R: [+3.98 -3.88 -3.25 +0.81 -3.13 +1.47 -4.95 -1.18 -4.80 -6.55 -0.77 +3.93 -4.18 -0.18 -0.27 +0.03 +4.67 +5.71 +2.30 +0.95 -2.51 +2.18 -4.10 +4.83 +1.68 +1.18 +2.28 -2.68 -4.04 +5.51 -1.56 -3.41 +1.89 -0.48 +6.32 +7.33 -0.75 -2.64 +5.42 +0.88 -3.78 +0.62 -1.63 +6.78 -1.08]
E: [+2.35 -2.03 -5.69 -1.06 +1.91 -2.37 +2.71 +0.47 +1.89 +4.30 -1.09 -8.10 +2.21 -2.94 -0.37 +1.61 +2.26 +6.85 -0.03 +1.28 -4.66 +0.57 +0.74 +7.37 -1.20 -0.59 +6.96 -0.03 -2.09 -0.72 +7.59 -8.17 +1.51 +4.24 -2.03 -2.85 -4.71 -5.20 -4.56 -3.30 -0.45 -1.04 +1.88 +1.49 -8.89]
H: [+3.55 -1.23 +0.84 -1.63 +2.85 +1.69 -3.41 +4.01 -6.44 -0.65 +0.70 -1.06 +0.36 -4.36 +6.18 -7.03 +3.81 -5.22 +4.16 +7.06 +1.04 -1.14 +4.28 -4.57 +3.81 -5.70 -2.87 -0.40 +3.86 +4.70 +3.47 +0.01 +1.80 -1.56 -0.03 -0.65 -2.19 -1.93 +0.07 +5.97 -2.05 -3.75 -0.61 +2.46 -5.82]
D: [+5.04 +1.44 -0.22 +4.99 -0.82 -0.29 -0.64 -4.71 -3.06 +1.31 -3.05 -6.98 +1.31 +0.71 +3.36 +3.42 +1.22 +5.82 -0.41 +4.05 -1.02 -2.17 +1.26 -0.08 +6.60 +6.87 +5.13 +1.20 -3.26 -0.08 +4.63 -7.71 +3.11 -1.92 +2.57 +5.08 -8.47 +2.31 -2.04 -2.48 +0.08 +0.13 +0.66 -2.79 -2.89]
W: [+2.18 +3.09 -1.74 +0.59 -1.11 -4.51 -3.81 +7.34 +2.20 +9.30 +1.68 -0.39 -5.77 -0.30 +3.50 -8.83 -4.07 -3.14 +4.53 +5.33 -1.55 -0.38 +3.55 +1.95 +3.80 +2.34 +6.41 -0.52 -1.58 +2.61 +0.35 -8.76 +2.81 -4.51 +0.54 -0.20 +0.87 +3.60 -0.80 -1.56 +0.70 -1.80 -2.27 +8.65 -0.10]
size: [+5.04 +1.44 -0.22 +4.99 -0.82 -0.29 -0.64 -4.71 -3.06 +1.31 -3.05 -6.98 +1.31 +0.71 +3.36 +3.42 +1.22 +5.82 -0.41 +4.05 -1.02 -2.17 +1.26 -0.08 +6.60 +6.87 +5.13 +1.20 -3.26 -0.08 +4.63 -7.71 +3.11 -1.92 +2.57 +5.08 -8.47 +2.31 -2.04 -2.48 +0.08 +0.13 +0.66 -2.79 -2.89] | 45
size: [+3.98 -3.88 -3.25 +0.81 -3.13 +1.47 -4.95 -1.18 -4.80 -6.55 -0.77 +3.93 -4.18 -0.18 -0.27 +0.03 +4.67 +5.71 +2.30 +0.95 -2.51 +2.18 -4.10 +4.83] | 24
size: [+2.18 +3.09 -1.74 +0.59 -1.11 -4.51 -3.81 +7.34 +2.20 +9.30 +1.68 -0.39 -5.77 -0.30 +3.50 -8.83 -4.07 -3.14 +4.53 +5.33 -1.55 -0.38 +3.55 +1.95 +3.80 +2.34 +6.41 -0.52 -1.58 +2.61 +0.35 -8.76 +2.81 -4.51 +0.54 -0.20 +0.87 +3.60 -0.80 -1.56 +0.70 -1.80 -2.27 +8.65 -0.10] | 45

M: [+2.31 -0.77 -5.38 +5.51 +2.04 -1.47 -0.20 -0.60 +3.80 -0.21 +2.11 +2.00 +0.87 +4.38 -0.34 -1.31 -0.43 +1.84 -1.15 -0.53 -1.37 +3.76 -3.98 +0.58 +1.97 -0.33 -2.02 -2.97 -3.92 +1.07 -1.20 -3.10 +2.90 -0.50 -2.57 +4.79 -3.51 -1.94 -0.52 +3.68 -0.05 +5.52 +6.98 +2.12 +2.29 +5.36 +2.73 +2.76 -6.01 -1.53 +1.64 -4.39 -0.29 -1.02 -5.41 -1.02 -0.02 -2.39 -3.00 -1.49]
P: [-0.15 -0.87 +0.00 +0.20 +0.57 -0.23 +0.74 -0.60 +0.28 +0.52 +0.34 -0.26 -0.69 -0.56 -0.34 +0.49 +0.57 -0.33 +0.06 +0.58 -0.34 +0.11 -0.24 -0.62 +0.21 -0.33 +0.79 -0.08 +0.60 +0.58 -0.55 +0.64 -0.72 -0.50 -0.59 -0.51 +0.63 -0.18 -0.52 -0.80 +0.50 +0.33 -0.66 -0.12 -1.07 -0.18 -0.24 -0.05 +0.38 +0.33 +0.05 +0.34 -0.61 +0.04 +0.54 +0.20 -0.71 +0.26 +0.53 -0.44]
Y: [-0.70 +0.43 +0.00 +0.20 +0.57 -0.23 +0.27 -0.60 +0.63 +0.52 -0.26 -0.26 -0.30 -0.56 -0.34 +2.11 +0.57 -0.33 +0.06 +0.58 -0.34 -0.62 -0.77 -1.22 +0.21 -0.33 +0.79 -0.08 +0.60 +0.10 -0.55 +0.64 -0.72 -0.50 +0.40 -1.04 +1.32 +0.70 -0.52 -0.80 -0.05 -0.41 -0.66 -0.74 -0.23 -0.18 -0.98 -0.05 +0.38 +0.86 -0.34 +0.34 -0.06 +0.04 +0.54 +0.20 -0.25 +0.26 +0.53 -0.44]
Q: [+0.40 +2.38 +0.60 +1.97 -2.37 +4.72 +1.21 -3.70 +0.63 +3.45 +2.11 -3.27 +0.87 -0.56 +0.25 +0.29 +4.60 +2.28 -2.36 +5.02 -5.48 -2.08 -1.31 +1.78 -0.14 -1.10 -3.42 +3.78 +3.31 -2.31 -1.85 +0.64 -0.32 -6.97 +3.37 +0.02 +2.02 +4.23 -5.25 +1.44 +2.16 -1.89 -3.21 +1.12 +3.13 -2.55 -3.21 +5.57 +0.38 +0.86 +2.04 +3.88 -1.45 +5.31 -0.20 +5.11 -1.41 +1.15 +5.24 -0.18]
A: [+0.12 -0.22 +0.00 +0.20 -0.90 +1.00 -0.20 -0.60 -0.08 +0.52 +0.34 -0.26 -0.69 +0.06 +0.25 -0.60 -0.43 +0.54 +0.06 +1.69 -1.37 +0.11 +0.30 -0.02 +0.21 +0.05 +0.09 -0.08 +0.60 -0.38 -0.22 -0.29 -0.72 -0.50 +0.40 +0.02 -0.06 -0.18 +0.67 -0.78 -0.05 +0.33 -0.66 -0.12 +0.61 +0.61 -0.24 -0.05 +0.38 +0.33 +0.45 +0.34 -0.52 +1.09 -0.94 +0.20 -0.02 +0.26 +1.71 +0.87]
G: [+0.12 +0.43 -0.60 -4.22 -0.41 -3.95 +0.27 -2.92 -0.08 -1.68 +4.48 +2.00 +2.83 -3.03 +2.59 -0.11 +1.58 +1.84 -1.15 -0.53 +1.72 -3.54 +0.83 -3.01 -2.61 -3.40 -4.12 -1.04 +0.60 +1.55 +0.76 -0.76 +2.10 -4.38 -3.56 -0.51 +0.63 +0.70 -1.70 +0.99 -1.15 +0.33 +1.89 -4.46 -1.91 -0.18 -1.73 -5.67 -2.46 +1.12 +0.05 -5.57 -0.06 -3.13 +4.27 -1.02 +0.21 +3.36 +5.24 -1.49]
size: [+2.31 -0.77 -5.38 +5.51 +2.04 -1.47 -0.20 -0.60 +3.80 -0.21 +2.11 +2.00 +0.87 +4.38 -0.34 -1.31 -0.43 +1.84 -1.15 -0.53 -1.37 +3.76 -3.98 +0.58 +1.97 -0.33 -2.02 -2.97 -3.92 +1.07 -1.20 -3.10 +2.90 -0.50 -2.57 +4.79 -3.51 -1.94 -0.52 +3.68 -0.05 +5.52 +6.98 +2.12 +2.29 +5.36 +2.73 +2.76 -6.01 -1.53 +1.64 -4.39 -0.29 -1.02 -5.41 -1.02 -0.02 -2.39 -3.00 -1.49] | 60
size: [-0.70 +0.43 +0.00 +0.20 +0.57 -0.23 +0.27 -0.60 +0.63 +0.52 -0.26 -0.26 -0.30 -0.56 -0.34 +2.11 +0.57 -0.33 +0.06 +0.58 -0.34 -0.62 -0.77 -1.22 +0.21 -0.33 +0.79 -0.08 +0.60 +0.10 -0.55 +0.64 -0.72 -0.50 +0.40 -1.04 +1.32 +0.70 -0.52 -0.80 -0.05 -0.41 -0.66 -0.74 -0.23 -0.18 -0.98 -0.05 +0.38 +0.86 -0.34 +0.34 -0.06 +0.04 +0.54 +0.20 -0.25 +0.26 +0.53 -0.44] | 60
size: [+0.12 +0.43 -0.60 -4.22 -0.41] | 5
which: [-0.15 -0.87 +0.00 +0.20 +0.57 -0.23 +0.74 -0.60 +0.28 +0.52 +0.34 -0.26 -0.69 -0.56 -0.34 +0.49 +0.57 -0.33 +0.06 +0.58 -0.34 +0.11 -0.24 -0.62 +0.21 -0.33 +0.79 -0.08 +0.60 +0.58 -0.55 +0.64 -0.72 -0.50 -0.59 -0.51 +0.63 -0.18 -0.52 -0.80 +0.50 +0.33 -0.66 -0.12 -1.07 -0.18 -0.24 -0.05 +0.38 +0.33 +0.05 +0.34 -0.61 +0.04 +0.54 +0.20 -0.71 +0.26 +0.53 -0.44] | P
which: [+2.31 -0.77 -5.38 +5.51 +2.04 -1.47 -0.20 -0.60 +3.80 -0.21 +2.11 +2.00 +0.87 +4.38 -0.34 -1.31 -0.43 +1.84 -1.15 -0.53 -1.37 +3.76 -3.98 +0.58 +1.97 -0.33 -2.02 -2.97 -3.92 +1.07 -1.20 -3.10 +2.90 -0.50 -2.57 +4.79 -3.51 -1.94 -0.52 +3.68 -0.05 +5.52 +6.98 +2.12 +2.29 +5.36 +2.73 +2.76 -6.01 -1.53 +1.64 -4.39 -0.29 -1.02 -5.41 -1.02 -0.02 -2.39 -3.00 -1.49] | M
which: [+0.40 +2.38 +0.60 +1.97 -2.37 +4.72 +1.21 -3.70 +0.63 +3.45 +2.11 -3.27 +0.87 -0.56 +0.25 +0.29 +4.60 +2.28 -2.36 +5.02 -5.48 -2.08 -1.31 +1.78 -0.14 -1.10 -3.42 +3.78 +3.31 -2.31 -1.85 +0.64 -0.32 -6.97 +3.37 +0.02 +2.02 +4.23 -5.25 +1.44 +2.16 -1.89 -3.21 +1.12 +3.13 -2.55 -3.21 +5.57 +0.38 +0.86 +2.04 +3.88 -1.45 +5.31 -0.20 +5.11 -1.41 +1.15 +5.24 -0.18] | Q

nek: [-3.82 -1.76 -7.84 -4.11 +4.55 +0.64 -5.42 +5.72 -0.61 -2.45 +0.65]
Vepa: [-1.05 +1.01 -0.07 -1.28 +0.03 -0.18 -3.05 -1.27 -0.17 -0.22 -1.02]
Sasin: [+0.59 +1.90 +0.37 +1.46 +1.40 +1.25 -0.36 +0.73 -1.78 +0.16 -0.42]
val: [-0.65 -1.47 -0.21 +0.65 +1.21 +1.23 +2.13 -0.72 +0.94 -2.24 -1.28]
fep: [-0.69 -5.16 -1.02 +0.28 +1.96 -1.17 -0.32 -0.60 -1.03 -2.48 +3.18]
common nek val:  | [+0.65]
common Vepa fep:  | [-1.02]
size: [-1.05 +1.01 -0.07] | 3
size: [-0.65 -1.47 -0.21] | 3
common Vepa val:  | [-1.28]

bur: [-3.42 -0.83 +1.97 -4.39 -2.08 -4.40 +3.90 -0.84 -6.58]
dodup: [-3.42 -0.84 +1.95 -0.83 -2.07 -4.42 +3.88 +6.53 -6.57]
Ketu: [-3.42 -0.83 -3.41 +6.94 -2.07 -4.42 +3.88 +6.53 -4.40]
size: [-3.42 -0.83 +1.97 -4.39 -2.08] | 5
which: [-3.42 -0.84 +1.95 -0.83 -2.07 -4.42 +3.88 +6.53 -6.57] | dodup
size: [-3.42 -0.83 -3.41 +6.94 -2.07 -4.42 +3.88] | 7
which: [-3.42 -0.83 +1.97 -4.39 -2.08 -4.40 +3.90 -0.84 -6.58] | bur

zef: [+0.58 -0.32 +0.31 +0.02 +0.55 -0.39 -3.13]
mufe: [+0.77 -0.33 +0.29 -0.24 +0.65 -0.52 -3.76]
tanet: [+0.15 -0.29 +0.34 +0.56 +0.36 -0.22 -1.87]
ranid: [-0.03 +0.52 -0.65 -1.34 -0.63 +0.30 +3.05]
Ribe: [+0.22 -0.02 -0.02 -0.26 +0.12 -0.09 -0.63]
kesab: [-0.28 +0.56 -0.70 -1.10 -0.72 +0.41 +3.68]
mun: [+1.06 -0.88 +1.02 +0.86 +1.41 -0.94 -7.43]
paser: [+0.25 -0.55 +0.67 +1.08 +0.73 -0.38 -3.69]
Napif: [-0.22 +0.83 +0.36 -1.91 -0.98 +0.49 -0.29]
Poz: [-0.07 -0.25 +0.35 +0.83 +0.27 -0.12 -1.22]
los: [-0.38 -0.49 +0.69 +1.90 +0.43 -0.11 -1.78]
Gebe: [+0.24 -0.03 -0.03 -0.23 +0.10 -0.06 -0.67]
size: [+0.77 -0.33 +0.29 -0.24 +0.65 -0.52] | 6
size: [-0.03] | 1
which: [+0.58 -0.32 +0.31 +0.02 +0.55 -0.39 -3.13] | zef
size: [-0.03 +0.52 -0.65 -1.34 -0.63] | 5
which: [-0.22 +0.83 +0.36 -1.91 -0.98 +0.49 -0.29] | Napif

dak: [-0.85 -0.90 -1.00 +1.00 -1.12 +0.83 +1.10 -0.83 +1.42 -0.58 -1.09 -1.12 -0.74 +1.27 -1.09]
vub: [+8.38 +8.39 +8.37 -8.36 +8.23 -8.23 -8.36 +8.35 -7.67 +8.08 +8.28 +8.23 +8.29 -8.17 +8.28]
dez: [-0.39 -0.40 -0.42 +0.42 -0.44 +0.38 +0.43 -0.39 +0.47 -0.34 -0.43 -0.44 -2.66 +0.46 -0.43]
kemem: [-0.98 -0.93 -0.80 +0.94 -0.62 +1.12 +0.83 -1.00 +0.28 -2.67 -0.68 -2.90 -1.10 +0.58 -0.68]
ruvif: [-2.42 -2.50 -2.66 +2.45 -2.86 +2.15 +2.60 -1.09 +3.05 -1.94 -2.80 -2.85 -2.23 +2.86 -2.80]
fazu: [-3.59 -3.48 -3.19 -8.37 -2.77 -2.85 -2.91 -3.63 +1.93 -4.10 -2.90 -2.77 -3.83 +2.68 -2.90]
size: [-0.39 -0.40 -0.42 +0.42] | 4
common fazu kemem:  | [-2.90]
common dak ruvif:  | [-1.09]
common ruvif fazu:  | [-2.85]
common dez ruvif:  | [-2.66]
size: [-0.85 -0.90 -1.00 +1.00] | 4
common ruvif dez:  | [-2.66]

Beru: [-0.70 -0.63 -0.68 -0.69 -0.69 -0.69 -0.69 -0.71 -0.60 -0.63 -0.69 -0.68 -0.72 -0.61 -0.71 -0.69 -0.68 -0.69 -0.75 -0.64 -0.61 -0.68 -0.68 -7.12 -0.69 -0.63 -0.69 -0.69 -0.72 +8.29 -0.71 -0.69 -0.70 -0.67 -0.68 -0.68 -0.69 -0.64 -0.15 -0.69 -0.72 -0.71]
volo: [-4.79 +5.85 -4.80 -4.79 -4.82 -4.80 -4.75 +5.80 +5.87 +5.84 +5.80 -4.79 +5.78 +5.85 +5.79 -4.69 -4.79 -4.81 +5.76 +5.83 +5.84 -4.81 +5.82 -4.81 -4.82 +5.84 +5.80 -4.82 +5.78 +5.75 +5.79 -4.81 -4.79 +5.83 -4.80 +5.82 -4.79 +5.84 -4.08 +5.81 +5.78 +5.80]
mif: [-6.98 +7.52 -6.98 -6.98 -6.99 -6.98 -6.96 +7.49 +7.53 +7.51 +7.49 -6.97 +7.48 +7.52 +7.49 -6.93 -6.98 -6.98 +7.47 +7.51 +7.51 -6.98 +7.50 -6.98 -6.99 +7.51 +7.49 -6.99 +7.48 +7.47 +7.49 -6.98 -6.98 +7.50 -6.98 +7.50 -6.97 +7.51 -6.63 +7.49 +7.48 +7.49]
Patad: [+5.47 -7.12 +5.48 -7.13 +5.49 +5.48 +5.45 -7.12 -7.11 -7.11 -7.11 +5.48 -7.12 -7.11 -7.12 +5.42 +5.48 +5.49 -7.12 -7.11 -7.10 +5.49 -7.12 +5.49 +5.49 -7.11 -7.11 +5.49 -7.12 -7.12 -7.12 +5.49 +5.47 -7.12 +5.49 -7.12 +5.47 -7.12 +5.30 -7.12 -7.12 -7.12]
Giduv: [+8.31 -3.89 +8.28 +8.30 +8.24 +8.29 +8.37 -0.74 -3.91 -3.92 -3.96 +8.30 -3.96 -3.92 -3.95 +8.51 +8.28 +8.25 -3.98 -3.94 -3.95 +8.24 -3.92 +8.26 +8.24 -3.92 -3.96 +8.23 -3.96 -3.98 -3.95 +8.25 +8.30 -3.91 +1.92 -3.93 +8.31 -3.91 +9.21 -3.93 -3.96 -3.95]
lumik: [+2.15 -2.39 +2.15 +2.15 +2.16 +2.15 +2.14 -2.37 -2.39 -2.38 -2.37 +2.15 -2.36 -2.39 -0.75 +2.12 +2.15 +2.16 -2.35 -2.38 -2.39 +2.16 -2.37 +2.16 +2.16 -2.38 -2.37 +2.16 -2.36 -2.35 -2.37 +2.16 +2.15 -2.38 +2.15 -2.37 +2.15 -2.38 +1.92 -2.37 -2.36 -2.37]
common Giduv Beru:  | [+8.29]
size: [+2.15 -2.39 +2.15 +2.15 +2.16 +2.15 +2.14] | 7
common Patad Beru:  | [-7.12]
common lumik Giduv:  | [+1.92]
common Beru lumik:  | [-0.75]

muba: [-0.36 +5.13 +4.70 +2.89 -2.31]
tabot: [-3.65 -3.86 -6.06 +1.29 -5.72]
zatu: [-3.65 -3.86 -6.06 +0.74 +8.00]
size: [-3.65] | 1
size: [-0.36 +5.13 +4.70 +2.89 -2.31] | 5
size: [-3.65 -3.86 -6.06 +0.74] | 4

